Below are the code and all the weights of a small trained network. Each question names an input and a class and asks about switching units off, where a switched-off unit gives its printed mean instead of its output.

import numpy as np


def w(rows, s, z=0):
    codes = np.array(rows[::2]) - 128.0
    scale = np.full(codes.shape[1], s)
    scale[-1] = z or s
    return codes * scale


def f(y):
    return np.maximum(y, 0)


def log_softmax(a):
    a = a - a.max(-1, keepdims=True)
    return a - np.log(np.exp(a).sum(-1, keepdims=True))


def net(x, mask):
    res = np.array(x, float).reshape(1, 7) / 4 @ E
    y = f(res @ A[0][:, :-1].T + A[0][:, -1])
    res = res + np.where(mask, y, B[0][:, -1]) @ B[0][:, :-1]
    return log_softmax(res[-1] @ U[:, :-1].T + U[:, -1])


A, B = {}, {}
E = w([
[135,154,128,86,119,143,114,156,69,181,82],'x0',
[186,130,84,100,186,163,133,150,91,112,251],'x1',
[212,157,111,144,118,219,168,108,137,48,176],'x2',
[26,250,169,185,88,162,180,84,115,175,105],'x3',
[161,113,168,41,117,94,137,146,99,215,113],'x4',
[140,69,118,172,161,139,175,79,117,155,127],'x5',
[90,167,140,88,100,158,94,226,146,64,144],'x6',
],0.013)
A[0] = w([
[55,212,140,119,99,169,183,142,123,99,164,134],'N1',
[174,90,148,59,107,124,65,88,160,30,123,157],'N2',
[129,187,148,66,147,122,93,238,69,195,179,126],'N3',
[114,137,91,113,163,75,115,71,76,181,138,85],'N4',
[176,107,46,131,194,236,105,112,67,81,220,97],'N5',
[71,72,69,125,178,48,6,143,174,75,117,82],'N6',
[139,93,106,117,211,118,200,80,116,228,95,145],'N7',
[162,98,133,199,114,92,165,137,191,135,90,122],'N8',
[162,67,133,121,138,135,135,109,126,70,208,1],'N9',
],0.011,0.0055)
B[0] = w([
[45,215,165,112,161,93,136,103,190,119,116,216],'N1',
[128,96,78,101,114,88,183,125,167,152,156,205],'N2',
[140,42,111,70,141,63,12,107,67,158,153,210],'N3',
[111,80,124,83,67,131,96,116,139,99,151,173],'N4',
[190,169,84,206,214,231,129,248,52,128,131,250],'N5',
[97,192,74,119,170,99,129,243,204,70,210,216],'N6',
[144,67,212,62,68,92,133,43,155,160,84,209],'N7',
[103,98,106,82,128,96,83,93,79,77,110,177],'N8',
[160,80,120,130,65,167,187,192,152,148,96,192],'N9',
],0.011,0.021)
U = w([
[78,162,179,109,94,97,83,202,82,205,9,196],'0',
[79,215,174,187,114,170,187,98,192,136,92,77],'1',
[90,162,146,81,153,131,121,155,172,38,180,226],'2',
[200,99,97,174,196,204,109,142,98,63,182,1],'3',
[154,52,171,52,60,58,91,129,135,163,105,139],'4',
],0.012,0.0076)

Each question gives the input, the list of numbers given to net, and the class t.
The units are the neurons (one row each of A and B). Each row of codes is followed by its name. A weight is (code - 128) times the scale printed after its matrix; where a second scale follows, it is the last column's (A, B and U).
mask holds one flag per neuron, in row order. A switched-off neuron (its flag False) gives its mean, the last column of its row in B, instead of its output. The means were averaged over made-up inputs and are rounded, as every weight is.
A unit's drop is (log p(t) with every unit on - log p(t) with that unit switched off) / (log p(t) with every unit on - log p(t) with every unit switched off).
The circuit of an input: a set's keep is (log p(t) with only the set's units on - log p(t) with every unit switched off) / (log p(t) with every unit on - log p(t) with every unit switched off). Starting from all 9 units, units are removed one at a time, each time the one whose removal leaves the highest keep (on an exact tie, the one counted first), for as long as the keep stays at least 0.8.
units of the circuit, in order: the units of the circuit, biggest drop first
most important unit: the unit with the biggest drop
k most important neurons: the k neurons with the biggest drops, biggest first
drop when u is switched off: that unit's drop, to one decimal
input [7,7,2,7,0,-4,-3], class 0: 3 most important neurons -> (N6 N3 N1)
input [-6,1,3,-6,-1,-5,2], class 3: most important neuron -> (N5)
input [-2,4,-3,6,4,-5,-2], class 4: 2 most important neurons -> (N5 N3)
input [-6,5,4,7,6,3,2], class 1: units of the circuit, in order -> (N1 N6)
input [7,-4,-4,-5,-7,-4,-8], class 2: 4 most important neurons -> (N6 N3 N9 N2)
input [-1,4,-4,1,-1,2,2], class 3: 2 most important neurons -> (N1 N7)
input [6,-7,-6,-7,1,-4,1], class 2: 2 most important neurons -> (N6 N7)
input [-3,-6,1,3,3,-2,0], class 1: 2 most important neurons -> (N3 N7)
input [7,-8,1,-2,1,1,-1], class 4: 2 most important neurons -> (N5 N1)
input [6,3,7,5,-6,-5,2], class 1: 2 most important neurons -> (N1 N6)
input [-7,7,1,-1,7,-7,3], class 3: 2 most important neurons -> (N5 N7)
input [-3,8,0,5,5,1,0], class 3: 2 most important neurons -> (N5 N2)
input [-6,0,8,3,-6,4,6], class 3: 2 most important neurons -> (N5 N7)
input [6,0,-8,-4,-6,-5,-5], class 2: most important unit -> N6
input [-2,6,0,3,-8,4,4], class 3: drop when N5 is switched off -> 4.5
input [2,7,-2,-3,0,-7,4], class 3: drop when N5 is switched off -> 0.3
input [3,-4,-6,1,5,2,6], class 4: drop when N5 is switched off -> 0.4
